Below is a small trained network, with its code and all its weights. Each question gives an input and a class and asks what happens when units are switched off, that is, made to give their printed mean instead of their output.

import numpy as np


def w(rows, s, z=0):
    codes = np.array(rows[::2]) - 128.0
    scale = np.full(codes.shape[1], s)
    scale[-1] = z or s
    return codes * scale


def f(y):
    return y / 2 * (1 + np.tanh(0.7978845608 * (y + 0.044715 * y**3)))


def log_softmax(a):
    a = a - a.max(-1, keepdims=True)
    return a - np.log(np.exp(a).sum(-1, keepdims=True))


def net(x, mask):
    res = np.array(x, float).reshape(1, 4) / 4 @ E
    y = f(res @ A[0][:, :-1].T + A[0][:, -1])
    res = res + np.where(mask, y, B[0][:, -1]) @ B[0][:, :-1]
    return log_softmax(res[-1] @ U[:, :-1].T + U[:, -1])


A, B = {}, {}
E = w([
[106,43,215,168],'x0',
[101,234,170,188],'x1',
[4,133,127,70],'x2',
[124,125,119,141],'x3',
],0.012)
A[0] = w([
[181,59,77,114,54],'neuron 1',
[161,42,77,85,21],'neuron 2',
[32,114,134,98,107],'neuron 3',
[102,127,124,120,120],'neuron 4',
[146,103,103,139,43],'neuron 5',
[124,185,51,102,3],'neuron 6',
[95,132,134,108,17],'neuron 7',
[111,14,96,86,50],'neuron 8',
[79,133,134,104,40],'neuron 9',
[84,102,214,203,48],'neuron 10',
[59,127,107,107,116],'neuron 11',
[16,127,117,80,121],'neuron 12',
[98,107,80,184,66],'neuron 13',
[135,64,103,78,48],'neuron 14',
[137,194,57,87,113],'neuron 15',
[144,212,190,173,64],'neuron 16',
[227,101,102,164,176],'neuron 17',
[74,187,151,216,35],'neuron 18',
[61,135,123,79,125],'neuron 19',
[177,84,233,149,87],'neuron 20',
[252,159,168,173,97],'neuron 21',
[79,43,244,165,93],'neuron 22',
[153,86,91,97,79],'neuron 23',
[118,90,198,145,55],'neuron 24',
[110,214,204,157,39],'neuron 25',
[99,162,188,196,38],'neuron 26',
[213,198,91,72,119],'neuron 27',
[171,111,96,188,85],'neuron 28',
[113,177,40,83,124],'neuron 29',
[196,53,99,99,54],'neuron 30',
[153,203,80,112,51],'neuron 31',
],0.013,0.003)
B[0] = w([
[104,174,131,114,199],'neuron 1',
[93,149,102,59,206],'neuron 2',
[94,34,197,194,219],'neuron 3',
[150,152,164,174,143],'neuron 4',
[123,147,148,124,139],'neuron 5',
[200,122,89,143,214],'neuron 6',
[111,113,145,133,144],'neuron 7',
[116,197,102,33,212],'neuron 8',
[106,113,160,150,165],'neuron 9',
[197,121,78,111,216],'neuron 10',
[81,96,205,155,194],'neuron 11',
[78,80,194,197,246],'neuron 12',
[131,119,120,126,125],'neuron 13',
[115,204,131,22,181],'neuron 14',
[175,95,88,138,237],'neuron 15',
[65,197,140,39,220],'neuron 16',
[67,107,243,207,228],'neuron 17',
[87,176,110,59,225],'neuron 18',
[92,76,165,159,206],'neuron 19',
[166,82,71,195,210],'neuron 20',
[34,80,254,182,240],'neuron 21',
[246,104,43,166,251],'neuron 22',
[124,168,149,87,172],'neuron 23',
[209,113,59,137,181],'neuron 24',
[99,226,111,62,228],'neuron 25',
[120,158,81,78,200],'neuron 26',
[176,99,79,200,233],'neuron 27',
[98,115,158,165,175],'neuron 28',
[183,68,87,138,238],'neuron 29',
[96,158,123,99,208],'neuron 30',
[197,121,66,143,215],'neuron 31',
],0.0088,0.012)
U = w([
[84,127,201,148,251],'0',
[206,140,44,119,91],'1',
[85,245,111,11,30],'2',
],0.013,0.0025)

Each question gives the input, the list of numbers given to net, and the class t.
The units are the neurons (one row each of A and B). Each row of codes is followed by its name. A weight is (code - 128) times the scale printed after its matrix; where a second scale follows, it is the last column's (A, B and U).
mask holds one flag per neuron, in row order. A switched-off neuron (its flag False) gives its mean, the last column of its row in B, instead of its output. The means were averaged over made-up inputs and are rounded, as every weight is.
A unit's drop is (log p(t) with every unit on - log p(t) with that unit switched off) / (log p(t) with every unit on - log p(t) with every unit switched off).
The circuit of an input: a set's keep is (log p(t) with only the set's units on - log p(t) with every unit switched off) / (log p(t) with every unit on - log p(t) with every unit switched off). Starting from the 12 units with the biggest drops (on a tie, the unit counted first), units are removed one at a time, each time the one whose removal leaves the highest keep (on an exact tie, the one counted first), for as long as the keep stays at least 0.8.
circuit, biggest first: the units of the circuit, biggest drop first
unit that matters most: the unit with the biggest drop
top k neurons: the k neurons with the biggest drops, biggest first
drop when u is switched off: that unit's drop, to one decimal
input [1,5,-7,0], class 0: circuit, biggest first	(neuron 21)
input [-5,4,5,1], class 0: top 2 neurons	(neuron 22; neuron 12)
input [-7,8,-6,-7], class 2: top 4 neurons	(neuron 16; neuron 25; neuron 22; neuron 21)
input [-8,8,5,-2], class 1: top 2 neurons	(neuron 29; neuron 31)
input [8,1,-6,5], class 1: top 4 neurons	(neuron 22; neuron 10; neuron 20; neuron 24)
input [8,-2,-6,-5], class 1: top 3 neurons	(neuron 22; neuron 20; neuron 24)
input [-8,3,8,-3], class 0: top 2 neurons	(neuron 12; neuron 11)
input [7,3,-6,1], class 1: top 4 neurons	(neuron 22; neuron 10; neuron 20; neuron 24)
input [2,-7,-6,-2], class 2: top 3 neurons	(neuron 8; neuron 2; neuron 14)
input [-1,8,-8,7], class 0: top 4 neurons	(neuron 21; neuron 17; neuron 8; neuron 28)
input [-7,5,-7,-2], class 0: top 3 neurons	(neuron 21; neuron 17; neuron 22)
input [8,-5,5,7], class 1: drop when neuron 22 is switched off	0.6
input [2,-3,2,-5], class 2: drop when neuron 8 is switched off	0.3
input [8,-4,-1,-6], class 1: drop when neuron 15 is switched off	0.0
input [3,5,-4,6], class 2: unit that matters most	neuron 16
